Each row has a name. After each piece below comes the name of the row it's from, unless a question asks for something else. Each question is about the rows just above it. Places in a row count from 0.

Columns, left to right: S U B Q H Z K
[-1.43  4.26 -5.36 -5.00  3.00 -7.38  0.29] = vis
[-1.43 -5.36 -7.38  3.00  4.25  0.29 -5.00] = sipu
[-7.38  4.25  3.00 -1.43 -5.36 -5.00  0.30] = Kufup
[-5.00  0.29  4.25  3.00 -7.38 -5.36 -1.43] is which row reordered? | sipu
At which places does Kufup hold [-1.43]? | 3
[-5.36  4.25] is in which column, read top down? | U
[-5.36  0.29 -5.00  3.00  4.25 -1.43 -7.38] is which row reordered? | sipu
[-5.00  3.00] is in which column, read top down? | Q
Which row holds these entries in another order? [-7.38 -5.36 -5.00 -1.43  0.29  3.00  4.25] | sipu
[-7.38  3.00  4.25  0.29 -5.00 -1.43 -5.36] is which row reordered? | sipu

Columns, left to right: E D Y A C J N F G X
[-0.52  3.78  0.15  0.64  1.84 -3.83  3.16 -4.36 -5.92 -0.18]  vilek
[-0.52  1.83  1.83 -1.56 -9.61  3.12 -1.52  2.31  7.58 -1.56]  dodi
[ 1.50 -7.74 -6.23  0.01 -0.89 -1.31 -7.61  4.87  0.05 -2.02]  bov
[-0.97  3.78  4.14 -0.46  0.06 -1.31 -3.19 -9.55  3.19  6.07]  Setab
[ 1.31  1.96 -6.25  2.56  6.50 -1.31  3.16  2.31 -7.70 -2.02]  fadov
[ 1.50 -7.74 -6.23  0.01 -0.89 -7.71 -7.61  4.87  0.05 -3.47]  tasa
[ 6.59  3.78 -2.04  1.32  6.17 -1.31  6.59  2.31 -7.60 -3.26]  lepi
Which row holds these entries in another order? [ 2.56 -6.25 -7.70 -1.31  6.50  2.31  3.16  1.96 -2.02  1.31] | fadov
Places of [-7.70] in row fadov: | 8
Every place of [1.83] in dodi: | 1 2
At which places does lepi hold [1.32]? | 3
Which column holds [ 3.12 -1.31 -1.31 -1.31] top down? | J

Columns, left to right: V T W R P L M
[ 3.80 -7.07 -3.61  3.08 -7.06  3.13 -7.07] -> regom
[ 7.34 -6.99 -4.60  3.07 -7.67 -3.37 -4.47] -> Gogo
[-6.99 -7.67 -3.37  7.34 -4.47  3.07 -4.59] -> veg
Put [-4.47 -3.37 -7.67  3.07 -4.60 -6.99  7.34] back in order: which row is it? | Gogo
Every place of [-7.07] in regom: | 1 6
Which column holds this, read top down? [-3.37  3.07] | L
Put [-7.67 -6.99 -4.59 -4.47 -3.37  3.07  7.34] back in order: which row is it? | veg
Which column holds [ 3.13 -3.37] top down? | L
[-7.06 -7.67] is in which column, read top down? | P

Columns, left to right: Sanuv Rep luf Kib ret kinus
[ 5.31 -3.14  4.05  5.31 -2.16 -2.10] = kizu
[-1.60  3.02  4.28 -1.60 -1.07  0.79] = ditus
[-3.43 -0.98 -0.99  3.27 -6.32  0.18] = Zafe
[-0.98  3.27  3.27 -0.98  0.18 -6.32] = Tek
[ 3.27 -0.98 -6.32  3.27 -0.99  0.18] = sumob
[ 0.77  1.87  4.09  0.77 -8.59  0.74] = Pido
[-2.63  1.40  5.53 -2.63 -5.35 -7.67] = Rava
At which places does Tek hold [3.27]? | 1 2
[-0.99  0.18 -6.32  3.27  3.27 -0.98] is which row reordered? | sumob
Which row holds these entries in another order? [ 0.18  3.27 -0.98 -6.32  3.27 -0.99] | sumob
[-6.32 -0.98 -0.98  0.18  3.27  3.27] is which row reordered? | Tek

Columns, left to right: fepa sis nelar kava bele tem
[ 3.42 -1.71  1.05  6.19  7.06  8.91] : lifum
[5.36 5.36 5.36 5.36 5.36 5.36] : tuda
[-1.00  0.07  5.36 -6.11 -3.27  6.32] : futu
[-1.00  0.07  5.36 -6.11 -3.27  2.44] : Gasok
[-1.55 -0.24 -9.22  5.35 -2.99  9.41] : katim
[ 5.90  2.73 -3.86  5.83 -4.24  4.41] : res
[-6.11 -3.27 -1.00  0.07  5.36  6.32] is which row reordered? | futu
Which column holds this, read top down? [-1.71  5.36  0.07  0.07] | sis
Every place of [5.36] in tuda: | 0 1 2 3 4 5
At which places does futu hold [-6.11]? | 3
[-4.24  4.41 -3.86  2.73  5.83  5.90] is which row reordered? | res

Columns, left to right: Golak kun tomu zile pidim somos Buso Ruk
[ 0.13  1.26 -1.49 -1.70 -0.04 -1.87 -1.50  0.05]  nimat
[ 1.25 -2.67  3.01  0.25 -7.77  0.27  2.11 -1.39]  Goze
[ 0.13  1.26 -1.49 -1.70 -0.04 -0.52  2.19 -1.98]  Delil
[ 2.19 -0.52  0.13 -0.04  1.26 -1.50 -1.70 -1.98]  zemis
Put [-1.70  1.26  0.13 -1.50 -0.52  2.19 -0.04 -1.98] back in order: which row is it? | zemis
Which column holds [ 3.01 -1.49] top down? | tomu
[ 0.27 -0.52 -1.50] is in which column, read top down? | somos
Which row holds these entries in another order? [-1.98  0.13  1.26 -1.49 -1.70 -0.04 -0.52  2.19] | Delil

Columns, left to right: bav boma ked Bapin Sil
[ 5.22 -5.97 -9.02 -3.49  5.98]  Vad
[-5.98  5.98 -3.49  5.23 -9.02]  bukal
[-4.25 -9.03 -7.73 -4.25 -9.03]  Mopa
Every place of [-9.03] in Mopa: | 1 4
Which row holds these entries in another order? [ 5.22 -5.97 -3.49  5.98 -9.02] | Vad
At which places does Vad hold [5.22]? | 0

Columns, left to right: Seza vazu Refi zad nepe Giso sumif pef
[ 0.43  9.05  1.43 -1.86 -2.17  1.64  0.08 -2.24]  Fumi
[ 0.43  0.43  0.43  0.43  0.43  0.43 -1.86 -1.86]  Dined
[ 0.43 -1.86  0.43  0.44 -1.86  0.43  0.43  0.43]  turef
[ 0.36 -4.48  0.09  0.17 -0.17 -0.04  0.20 -3.35]  Ser
[ 0.64 -6.75  1.65 -0.45 -0.19 -0.28  0.42 -7.41]  kapu
[-0.61  0.42  0.47  0.25  0.82 -0.40 -0.47  7.35]  gava
At which places does turef hold [0.43]? | 0 2 5 6 7
Every place of [0.43] in Dined: | 0 1 2 3 4 5
Places of [0.42] in row gava: | 1
[ 0.43  0.43  0.43  0.43  0.43 -1.86  0.43 -1.86] is which row reordered? | Dined

Columns, left to right: Zir Lipen Dov tel gik Rom Kub vol lat
[-0.94  0.68 -0.38 -0.94 -1.07 -0.32  1.06 -1.07 -1.20] = Lusar
[ 0.68 -0.32 -1.21 -0.94  0.80 -1.06  1.06  4.69 -0.38] = lizo
[-1.75  1.06 -0.38  4.68  4.68  0.80 -1.06 -1.75  4.68] = liru
[ 4.69  1.06 -0.38 -1.06 -0.32  0.80  0.68 -0.94 -1.20] = mivob
[-2.19  5.80 -4.18 -5.92  4.33 -2.45 -1.37  8.59  7.67] = zinu
Which column holds [-0.32 -1.06  0.80  0.80] top down? | Rom
[-1.20  4.69  1.06 -0.38 -1.06 -0.32  0.80  0.68 -0.94] is which row reordered? | mivob
Every place of [-1.07] in Lusar: | 4 7
Which column holds this, read top down? [-1.20 -0.38  4.68 -1.20] | lat
Places of [4.68] in row liru: | 3 4 8
Put [-0.94 -1.20  4.69  1.06 -0.38 -1.06 -0.32  0.80  0.68] back in order: which row is it? | mivob
Which row holds these entries in another order? [-1.20  4.69 -0.38  0.80 -0.94 -1.06  0.68 -0.32  1.06] | mivob

